Below are the code and all the weights of a small trained network. Each question names an input and a class and asks about switching units off, where a switched-off unit gives its printed mean instead of its output.

import numpy as np


def w(rows, s, z=0):
    codes = np.array(rows[::2]) - 128.0
    scale = np.full(codes.shape[1], s)
    scale[-1] = z or s
    return codes * scale


def f(y):
    return y / 2 * (1 + np.tanh(0.7978845608 * (y + 0.044715 * y**3)))


def log_softmax(a):
    a = a - a.max(-1, keepdims=True)
    return a - np.log(np.exp(a).sum(-1, keepdims=True))


def net(x, mask):
    res = np.array(x, float).reshape(1, 6) / 4 @ E
    y = f(res @ A[0][:, :-1].T + A[0][:, -1])
    res = res + np.where(mask, y, B[0][:, -1]) @ B[0][:, :-1]
    return log_softmax(res[-1] @ U[:, :-1].T + U[:, -1])


A, B = {}, {}
E = w([
[128,128,129],'x0',
[128,128,129],'x1',
[128,128,129],'x2',
[79,34,2],'x3',
[74,11,237],'x4',
[2,207,135],'x5',
],0.0058)
A[0] = w([
[46,164,126,40],'neuron 1',
[102,81,171,157],'neuron 2',
[67,154,132,14],'neuron 3',
[154,182,77,97],'neuron 4',
[108,129,130,113],'neuron 5',
[125,133,128,89],'neuron 6',
[165,108,125,76],'neuron 7',
[92,113,105,48],'neuron 8',
[201,87,127,15],'neuron 9',
[122,123,118,107],'neuron 10',
[201,85,130,47],'neuron 11',
[139,120,128,122],'neuron 12',
[126,135,150,93],'neuron 13',
[81,59,211,54],'neuron 14',
[103,97,158,95],'neuron 15',
[149,118,126,93],'neuron 16',
[99,87,75,54],'neuron 17',
[128,132,133,156],'neuron 18',
[164,202,65,39],'neuron 19',
[101,149,120,10],'neuron 20',
[184,94,121,97],'neuron 21',
[128,119,137,106],'neuron 22',
[88,82,61,38],'neuron 23',
[136,153,163,13],'neuron 24',
[8,179,136,53],'neuron 25',
[149,162,171,6],'neuron 26',
[101,91,79,67],'neuron 27',
[145,114,121,117],'neuron 28',
[154,174,203,27],'neuron 29',
[141,149,157,97],'neuron 30',
[99,89,157,2],'neuron 31',
],0.019,0.0027)
B[0] = w([
[197,77,174,203],'neuron 1',
[128,114,43,206],'neuron 2',
[181,98,159,170],'neuron 3',
[96,93,31,210],'neuron 4',
[129,118,131,135],'neuron 5',
[127,138,125,123],'neuron 6',
[160,112,152,142],'neuron 7',
[127,155,150,154],'neuron 8',
[206,86,187,173],'neuron 9',
[134,141,124,130],'neuron 10',
[202,73,195,178],'neuron 11',
[147,133,130,129],'neuron 12',
[117,148,127,134],'neuron 13',
[78,95,11,253],'neuron 14',
[134,135,71,170],'neuron 15',
[173,148,129,129],'neuron 16',
[63,183,162,197],'neuron 17',
[132,133,126,134],'neuron 18',
[96,96,3,234],'neuron 19',
[144,111,128,135],'neuron 20',
[195,96,174,168],'neuron 21',
[124,126,124,128],'neuron 22',
[60,221,177,219],'neuron 23',
[93,165,154,146],'neuron 24',
[251,77,199,254],'neuron 25',
[49,152,177,162],'neuron 26',
[90,190,154,191],'neuron 27',
[139,117,141,134],'neuron 28',
[45,226,190,205],'neuron 29',
[94,161,142,149],'neuron 30',
[119,127,75,165],'neuron 31',
],0.031,0.0083)
U = w([
[89,70,2,95],'0',
[200,64,193,55],'1',
[35,226,187,247],'2',
],0.0088,0.0016)

Each question gives the input, the list of numbers given to net, and the class t.
The units are the neurons (one row each of A and B). Each row of codes is followed by its name. A weight is (code - 128) times the scale printed after its matrix; where a second scale follows, it is the last column's (A, B and U).
mask holds one flag per neuron, in row order. A switched-off neuron (its flag False) gives its mean, the last column of its row in B, instead of its output. The means were averaged over made-up inputs and are rounded, as every weight is.
A unit's drop is (log p(t) with every unit on - log p(t) with that unit switched off) / (log p(t) with every unit on - log p(t) with every unit switched off).
The circuit of an input: a set's keep is (log p(t) with only the set's units on - log p(t) with every unit switched off) / (log p(t) with every unit on - log p(t) with every unit switched off). Starting from the 12 units with the biggest drops (on a tie, the unit counted first), units are removed one at a time, each time the one whose removal leaves the highest keep (on an exact tie, the one counted first), for as long as the keep stays at least 0.8.
circuit, biggest first: the units of the circuit, biggest drop first
most important unit: the unit with the biggest drop
top k neurons: the k neurons with the biggest drops, biggest first
drop of u: that unit's drop, to one decimal
input [0,-5,-4,-6,-3,-5], class 2: circuit, biggest first -> (neuron 29)
input [7,2,-1,-5,8,8], class 0: top 3 neurons -> (neuron 14; neuron 2; neuron 15)
input [-7,1,1,-6,0,6], class 1: top 3 neurons -> (neuron 25; neuron 1; neuron 23)
input [7,-3,5,-8,-8,7], class 0: top 2 neurons -> (neuron 19; neuron 4)
input [-3,-2,-1,-2,-6,-7], class 1: top 4 neurons -> (neuron 11; neuron 9; neuron 14; neuron 21)
input [6,-5,8,5,-5,6], class 1: top 3 neurons -> (neuron 25; neuron 14; neuron 1)
input [-3,5,0,-7,7,7], class 0: top 4 neurons -> (neuron 14; neuron 2; neuron 23; neuron 15)
input [8,-1,0,5,4,3], class 2: top 3 neurons -> (neuron 23; neuron 19; neuron 4)
input [7,-3,-4,6,4,-7], class 1: top 2 neurons -> (neuron 11; neuron 9)
input [4,1,7,7,0,6], class 2: top 3 neurons -> (neuron 23; neuron 17; neuron 27)
input [-3,0,-7,0,-2,-3], class 1: top 2 neurons -> (neuron 14; neuron 2)
input [-2,6,-2,0,3,4], class 1: top 3 neurons -> (neuron 19; neuron 25; neuron 4)
input [-2,6,-4,-6,7,7], class 0: top 4 neurons -> (neuron 14; neuron 2; neuron 15; neuron 31)
input [-1,0,-2,7,4,-8], class 1: most important unit -> neuron 11
input [1,-7,5,-5,3,-2], class 2: drop of neuron 29 -> 0.3
input [-2,-6,3,5,4,-4], class 2: drop of neuron 19 -> 0.5
input [7,2,5,1,1,-7], class 1: drop of neuron 28 -> 0.0
input [6,-4,-3,-7,-4,1], class 2: drop of neuron 29 -> 0.1
